Here is a tiny trained network, its code and every weight. The questions are about switching its units off for an input and a class, where a switched-off unit gives its printed mean instead of its output.

import numpy as np


def w(rows, s, z=0):
    codes = np.array(rows[::2]) - 128.0
    scale = np.full(codes.shape[1], s)
    scale[-1] = z or s
    return codes * scale


def norm(h):
    return h / np.sqrt((h * h).mean(-1, keepdims=True) + 1e-5)


def f(y):
    return y / 2 * (1 + np.tanh(0.7978845608 * (y + 0.044715 * y**3)))


def log_softmax(a):
    a = a - a.max(-1, keepdims=True)
    return a - np.log(np.exp(a).sum(-1, keepdims=True))


def net(x, mask):
    res = np.array(x, float).reshape(1, 4) / 4 @ E
    u = 0
    for l in range(3):
        y = f(norm(res) @ A[l][:, :-1].T + A[l][:, -1])
        res = res + np.where(mask[u : u + 10], y, B[l][:, -1]) @ B[l][:, :-1]
        u += 10
    return log_softmax(norm(res)[-1] @ U[:, :-1].T + U[:, -1])


A, B = {}, {}
E = w([
[90,208,145,140],'x0',
[163,189,140,172],'x1',
[119,89,141,226],'x2',
[131,157,254,111],'x3',
],0.0069)
A[0] = w([
[155,139,137,207,140],'0.n1',
[189,74,24,107,128],'0.n2',
[48,121,154,108,74],'0.n3',
[154,103,76,234,128],'0.n4',
[145,147,220,111,176],'0.n5',
[57,85,119,46,142],'0.n6',
[89,254,147,130,73],'0.n7',
[95,69,76,198,78],'0.n8',
[213,48,135,128,106],'0.n9',
[188,251,115,96,254],'0.n10',
],0.0084,0.0034)
B[0] = w([
[107,135,205,83,182],'0.n1',
[202,250,134,141,250],'0.n2',
[123,56,172,33,135],'0.n3',
[24,45,184,105,239],'0.n4',
[97,253,149,196,228],'0.n5',
[60,139,152,105,205],'0.n6',
[172,124,192,100,191],'0.n7',
[110,39,188,218,209],'0.n8',
[243,98,184,60,192],'0.n9',
[101,175,165,181,252],'0.n10',
],0.0056,0.0038)
A[1] = w([
[129,221,101,131,107],'1.n1',
[111,136,176,65,181],'1.n2',
[83,157,163,98,80],'1.n3',
[116,163,147,166,206],'1.n4',
[143,68,192,173,131],'1.n5',
[101,147,206,131,79],'1.n6',
[29,112,130,182,248],'1.n7',
[138,79,246,101,210],'1.n8',
[69,147,130,150,213],'1.n9',
[148,186,124,69,171],'1.n10',
],0.012,0.0017)
B[1] = w([
[63,120,92,125,179],'1.n1',
[117,130,214,133,180],'1.n2',
[77,114,159,105,170],'1.n3',
[135,125,12,117,177],'1.n4',
[68,137,27,165,212],'1.n5',
[146,108,153,78,209],'1.n6',
[104,114,135,94,209],'1.n7',
[50,151,116,150,254],'1.n8',
[134,143,101,2,171],'1.n9',
[111,9,124,111,175],'1.n10',
],0.0065,0.0079)
A[2] = w([
[1,175,211,153,202],'2.n1',
[61,185,138,211,226],'2.n2',
[133,96,118,173,129],'2.n3',
[158,183,122,233,56],'2.n4',
[233,107,144,95,172],'2.n5',
[124,165,59,125,157],'2.n6',
[105,236,254,91,129],'2.n7',
[150,154,38,176,172],'2.n8',
[202,106,44,15,253],'2.n9',
[54,153,72,154,210],'2.n10',
],0.0094,0.0034)
B[2] = w([
[184,88,110,188,255],'2.n1',
[183,98,83,75,197],'2.n2',
[53,51,40,110,134],'2.n3',
[168,103,153,114,127],'2.n4',
[156,2,164,152,130],'2.n5',
[127,175,195,72,143],'2.n6',
[117,182,124,197,203],'2.n7',
[79,108,161,72,148],'2.n8',
[198,132,191,140,161],'2.n9',
[156,136,118,85,196],'2.n10',
],0.0075,0.012)
U = w([
[215,64,211,118,99],'0',
[145,188,133,20,107],'1',
[67,44,59,136,138],'2',
[40,138,237,130,103],'3',
[143,250,149,195,221],'4',
[191,114,121,200,3],'5',
],0.016,0.0029)

Each question gives the input, the list of numbers given to net, and the class t.
The units are the neurons (one row each of A and B). Each row of codes is followed by its name. A weight is (code - 128) times the scale printed after its matrix; where a second scale follows, it is the last column's (A, B and U).
mask holds one flag per neuron, layer by layer. A switched-off neuron (its flag False) gives its mean, the last column of its row in B, instead of its output. The means were averaged over made-up inputs and are rounded, as every weight is.
A unit's drop is (log p(t) with every unit on - log p(t) with that unit switched off) / (log p(t) with every unit on - log p(t) with every unit switched off).
most important unit: the unit with the biggest drop
k most important neurons: the k neurons with the biggest drops, biggest first
k most important neurons of layer l: the k neurons of layer l with the biggest drops, biggest first
drop of u: that unit's drop, to one decimal
input [-1,-5,0,2], class 3: 2 most important neurons of layer 0 => (0.n6; 0.n8)
input [-3,0,-7,4], class 3: 3 most important neurons => (1.n10; 0.n2; 1.n3)
input [6,3,-5,-4], class 1: most important unit => 1.n1
input [-5,1,-8,7], class 4: 2 most important neurons => (2.n7; 0.n5)
input [-4,1,-6,2], class 3: 2 most important neurons => (1.n10; 2.n2)
input [7,-4,-3,0], class 3: 3 most important neurons of layer 0 => (0.n7; 0.n2; 0.n3)
input [-3,-5,-6,-4], class 0: 2 most important neurons => (2.n9; 1.n8)
input [3,-5,5,6], class 4: 4 most important neurons => (0.n5; 0.n4; 2.n7; 1.n10)
input [-8,-1,4,5], class 2: 4 most important neurons => (1.n5; 0.n2; 2.n3; 2.n9)
input [-2,-2,5,5], class 2: 2 most important neurons of layer 1 => (1.n5; 1.n8)
input [8,-4,8,4], class 4: 3 most important neurons => (1.n10; 2.n7; 0.n5)
input [-1,4,8,7], class 5: 2 most important neurons of layer 0 => (0.n2; 0.n6)
input [8,-2,-6,-2], class 3: 4 most important neurons of layer 1 => (1.n10; 1.n5; 1.n2; 1.n3)
input [-1,5,2,-1], class 2: most important unit => 0.n4
input [8,-7,8,4], class 2: 2 most important neurons => (0.n2; 2.n1)
input [-1,-3,-3,8], class 4: 2 most important neurons => (2.n7; 0.n5)
input [-1,8,-3,-2], class 1: 3 most important neurons of layer 1 => (1.n4; 1.n1; 1.n2)
input [-1,8,1,-2], class 2: 2 most important neurons => (0.n4; 0.n1)
input [-5,0,6,8], class 5: 2 most important neurons of layer 1 => (1.n5; 1.n10)
input [-4,-1,-6,-6], class 0: most important unit => 2.n9
input [7,-3,8,2], class 2: drop of 0.n6 => 0.0
